Below is a small trained network, with its code and all its weights. Each question gives an input and a class and asks what happens when units are switched off, that is, made to give their printed mean instead of their output.

import numpy as np


def w(rows, s, z=0):
    codes = np.array(rows[::2]) - 128.0
    scale = np.full(codes.shape[1], s)
    scale[-1] = z or s
    return codes * scale


def f(y):
    return y / 2 * (1 + np.tanh(0.7978845608 * (y + 0.044715 * y**3)))


def log_softmax(a):
    a = a - a.max(-1, keepdims=True)
    return a - np.log(np.exp(a).sum(-1, keepdims=True))


def net(x, mask):
    res = np.array(x, float).reshape(1, 6) / 4 @ E
    y = f(res @ A[0][:, :-1].T + A[0][:, -1])
    res = res + np.where(mask, y, B[0][:, -1]) @ B[0][:, :-1]
    return log_softmax(res[-1] @ U[:, :-1].T + U[:, -1])


A, B = {}, {}
E = w([
[139,9,234,189,157,171,145,83,116],'x0',
[111,74,107,164,92,88,24,107,35],'x1',
[66,149,113,196,138,144,149,210,138],'x2',
[136,52,76,86,206,59,174,130,108],'x3',
[229,125,122,146,146,156,60,171,39],'x4',
[97,79,85,109,92,234,136,199,70],'x5',
],0.011)
A[0] = w([
[169,33,190,84,125,175,141,38,118,172],'N1',
[64,93,107,149,151,141,125,131,160,230],'N2',
[146,166,150,139,99,158,158,172,113,145],'N3',
[126,90,221,215,145,167,129,102,186,134],'N4',
[146,105,118,87,152,101,95,62,127,209],'N5',
[151,180,153,124,93,135,147,115,128,133],'N6',
[47,164,136,128,2,154,100,73,134,233],'N7',
[155,133,130,106,137,84,103,41,118,205],'N8',
[142,81,143,190,81,115,27,93,44,200],'N9',
[131,73,163,127,170,160,118,138,128,62],'N10',
[137,156,146,141,130,116,149,153,131,74],'N11',
[168,175,128,111,112,114,105,132,134,234],'N12',
[147,105,127,112,144,62,86,68,121,179],'N13',
[107,86,127,102,126,88,181,98,162,253],'N14',
[119,93,232,198,127,154,146,123,159,182],'N15',
[101,66,108,104,185,49,169,68,161,247],'N16',
[147,84,92,143,117,197,133,220,63,228],'N17',
],0.014,0.0028)
B[0] = w([
[194,134,48,167,90,152,238,164,84,234],'N1',
[133,128,149,106,115,168,147,125,153,168],'N2',
[151,110,107,154,151,101,95,127,165,173],'N3',
[105,122,164,186,74,192,120,89,125,226],'N4',
[126,90,88,135,153,140,139,106,127,190],'N5',
[161,142,96,151,133,117,83,120,182,163],'N6',
[100,160,139,58,107,151,110,245,142,205],'N7',
[121,99,60,127,154,122,113,47,151,201],'N8',
[68,161,208,93,123,106,152,63,120,253],'N9',
[111,142,107,163,87,156,118,128,132,175],'N10',
[105,129,139,158,118,106,128,106,137,140],'N11',
[132,151,97,153,148,102,111,75,140,179],'N12',
[123,92,115,135,148,137,145,81,88,201],'N13',
[116,158,157,94,145,101,143,149,115,190],'N14',
[129,126,128,148,103,203,125,73,103,221],'N15',
[72,127,174,89,119,118,204,123,75,223],'N16',
[81,16,119,112,188,112,27,85,80,243],'N17',
],0.013,0.02)
U = w([
[199,219,32,140,176,80,71,181,220,189],'0',
[132,172,137,97,125,135,240,227,92,118],'1',
[142,104,100,192,154,181,137,46,102,194],'2',
[195,196,144,190,115,124,107,174,216,2],'3',
[161,62,52,131,161,207,85,255,92,40],'4',
[93,196,199,113,90,225,125,198,116,162],'5',
[76,96,172,62,210,68,67,123,115,161],'6',
],0.0093,0.0025)

Each question gives the input, the list of numbers given to net, and the class t.
The units are the neurons (one row each of A and B). Each row of codes is followed by its name. A weight is (code - 128) times the scale printed after its matrix; where a second scale follows, it is the last column's (A, B and U).
mask holds one flag per neuron, in row order. A switched-off neuron (its flag False) gives its mean, the last column of its row in B, instead of its output. The means were averaged over made-up inputs and are rounded, as every weight is.
A unit's drop is (log p(t) with every unit on - log p(t) with that unit switched off) / (log p(t) with every unit on - log p(t) with every unit switched off).
The circuit of an input: a set's keep is (log p(t) with only the set's units on - log p(t) with every unit switched off) / (log p(t) with every unit on - log p(t) with every unit switched off). Starting from the 12 units with the biggest drops (on a tie, the unit counted first), units are removed one at a time, each time the one whose removal leaves the highest keep (on an exact tie, the one counted first), for as long as the keep stays at least 0.8.
units of the circuit, in order: the units of the circuit, biggest drop first
unit that matters most: the unit with the biggest drop
k most important neurons: the k neurons with the biggest drops, biggest first
drop when u is switched off: that unit's drop, to one decimal
input [-6,-1,5,3,-6,-5], class 1: units of the circuit, in order => (N17)
input [-1,1,-1,-5,1,1], class 5: 3 most important neurons => (N17, N7, N8)
input [-1,3,-1,-7,0,-4], class 5: 2 most important neurons => (N17, N7)
input [-1,-5,-1,-4,3,7], class 4: 3 most important neurons => (N9, N16, N14)
input [2,-7,-5,-2,-2,5], class 1: units of the circuit, in order => (N17, N1)
input [-8,2,6,1,-4,1], class 5: 4 most important neurons => (N1, N8, N17, N7)
input [-2,7,-1,5,-8,4], class 1: units of the circuit, in order => (N17, N16)
input [7,5,5,-7,1,7], class 5: 3 most important neurons => (N7, N9, N8)
input [2,-2,6,-6,8,5], class 6: 2 most important neurons => (N17, N1)
input [-3,2,-5,-1,-8,3], class 1: 2 most important neurons => (N17, N4)
input [-8,-2,-2,1,-1,8], class 4: 2 most important neurons => (N9, N16)
input [8,-5,0,7,-6,-6], class 1: 2 most important neurons => (N16, N14)
input [-5,3,8,-1,-3,-3], class 5: 2 most important neurons => (N8, N1)
input [4,-5,0,8,-3,-5], class 1: unit that matters most => N16
input [-3,-2,1,2,-5,-7], class 6: 3 most important neurons => (N1, N8, N7)
input [-7,-6,0,-7,1,4], class 0: drop when N4 is switched off => 0.0
input [-1,-7,3,-7,8,0], class 0: drop when N9 is switched off => 0.2
input [5,6,7,0,8,5], class 6: drop when N17 is switched off => 0.3
